Below is a small trained network, with its code and all its weights. Each question gives an input and a class and asks what happens when units are switched off, that is, made to give their printed mean instead of their output.

import numpy as np


def w(rows, s, z=0):
    codes = np.array(rows[::2]) - 128.0
    scale = np.full(codes.shape[1], s)
    scale[-1] = z or s
    return codes * scale


def f(y):
    return np.maximum(y, 0)


def log_softmax(a):
    a = a - a.max(-1, keepdims=True)
    return a - np.log(np.exp(a).sum(-1, keepdims=True))


def net(x, mask):
    res = np.array(x, float).reshape(1, 8) / 4 @ E
    y = f(res @ A[0][:, :-1].T + A[0][:, -1])
    res = res + np.where(mask, y, B[0][:, -1]) @ B[0][:, :-1]
    return log_softmax(res[-1] @ U[:, :-1].T + U[:, -1])


A, B = {}, {}
E = w([
[23,72,62,109],'x0',
[27,168,157,97],'x1',
[171,2,179,82],'x2',
[97,53,168,163],'x3',
[124,120,31,125],'x4',
[74,109,193,54],'x5',
[95,115,119,254],'x6',
[168,78,77,116],'x7',
],0.0067)
A[0] = w([
[208,163,154,228,169],'neuron 1',
[208,1,158,150,172],'neuron 2',
[149,64,166,181,229],'neuron 3',
[39,141,16,159,182],'neuron 4',
[209,35,166,57,190],'neuron 5',
[117,144,158,22,177],'neuron 6',
[156,146,147,30,146],'neuron 7',
[96,183,64,80,253],'neuron 8',
[142,188,137,37,146],'neuron 9',
],0.0092,0.0049)
B[0] = w([
[104,179,69,212,225],'neuron 1',
[63,153,41,59,242],'neuron 2',
[32,182,88,124,218],'neuron 3',
[147,1,122,165,253],'neuron 4',
[124,171,95,42,254],'neuron 5',
[147,169,197,97,216],'neuron 6',
[160,138,138,64,203],'neuron 7',
[208,78,173,151,237],'neuron 8',
[221,128,208,94,199],'neuron 9',
],0.0094,0.0078)
U = w([
[43,96,216,153,187],'0',
[162,11,113,175,110],'1',
[82,158,69,80,8],'2',
[121,212,105,243,230],'3',
[194,169,188,105,113],'4',
],0.011,0.0015)

Each question gives the input, the list of numbers given to net, and the class t.
The units are the neurons (one row each of A and B). Each row of codes is followed by its name. A weight is (code - 128) times the scale printed after its matrix; where a second scale follows, it is the last column's (A, B and U).
mask holds one flag per neuron, in row order. A switched-off neuron (its flag False) gives its mean, the last column of its row in B, instead of its output. The means were averaged over made-up inputs and are rounded, as every weight is.
A unit's drop is (log p(t) with every unit on - log p(t) with that unit switched off) / (log p(t) with every unit on - log p(t) with every unit switched off).
The circuit of an input: a set's keep is (log p(t) with only the set's units on - log p(t) with every unit switched off) / (log p(t) with every unit on - log p(t) with every unit switched off). Starting from all 9 units, units are removed one at a time, each time the one whose removal leaves the highest keep (on an exact tie, the one counted first), for as long as the keep stays at least 0.8.
units of the circuit, in order: the units of the circuit, biggest drop first
k most important neurons: the k neurons with the biggest drops, biggest first
drop of u: that unit's drop, to one decimal
input [-4,0,6,-8,-7,-2,8,4], class 3: units of the circuit, in order -> neuron 1
input [5,-3,-8,3,3,7,-7,8], class 1: units of the circuit, in order -> neuron 4; neuron 8
input [0,0,7,-4,1,8,3,-3], class 2: units of the circuit, in order -> neuron 8; neuron 5
input [3,1,5,2,-4,-7,8,0], class 3: units of the circuit, in order -> neuron 1; neuron 3
input [3,-3,-8,0,-8,5,-1,1], class 4: units of the circuit, in order -> neuron 3; neuron 2
input [-7,-2,1,3,5,-1,2,0], class 3: 2 most important neurons -> neuron 1; neuron 7
input [1,1,7,3,3,4,-8,6], class 2: 2 most important neurons -> neuron 2; neuron 5
input [-5,-6,7,-4,1,0,7,-6], class 2: 2 most important neurons -> neuron 2; neuron 5
input [3,-4,3,8,0,-3,7,-6], class 3: 2 most important neurons -> neuron 5; neuron 1
input [3,-1,-8,3,5,-8,3,-2], class 1: drop of neuron 4 -> 0.8
input [4,8,8,-1,8,-6,-1,-6], class 1: drop of neuron 4 -> 0.1
input [2,-6,6,4,1,1,-5,1], class 2: drop of neuron 1 -> 0.0
input [-5,-6,-3,4,-6,-5,-4,-2], class 3: drop of neuron 1 -> 0.3
input [0,-1,-4,8,8,7,5,-1], class 1: units of the circuit, in order -> neuron 4
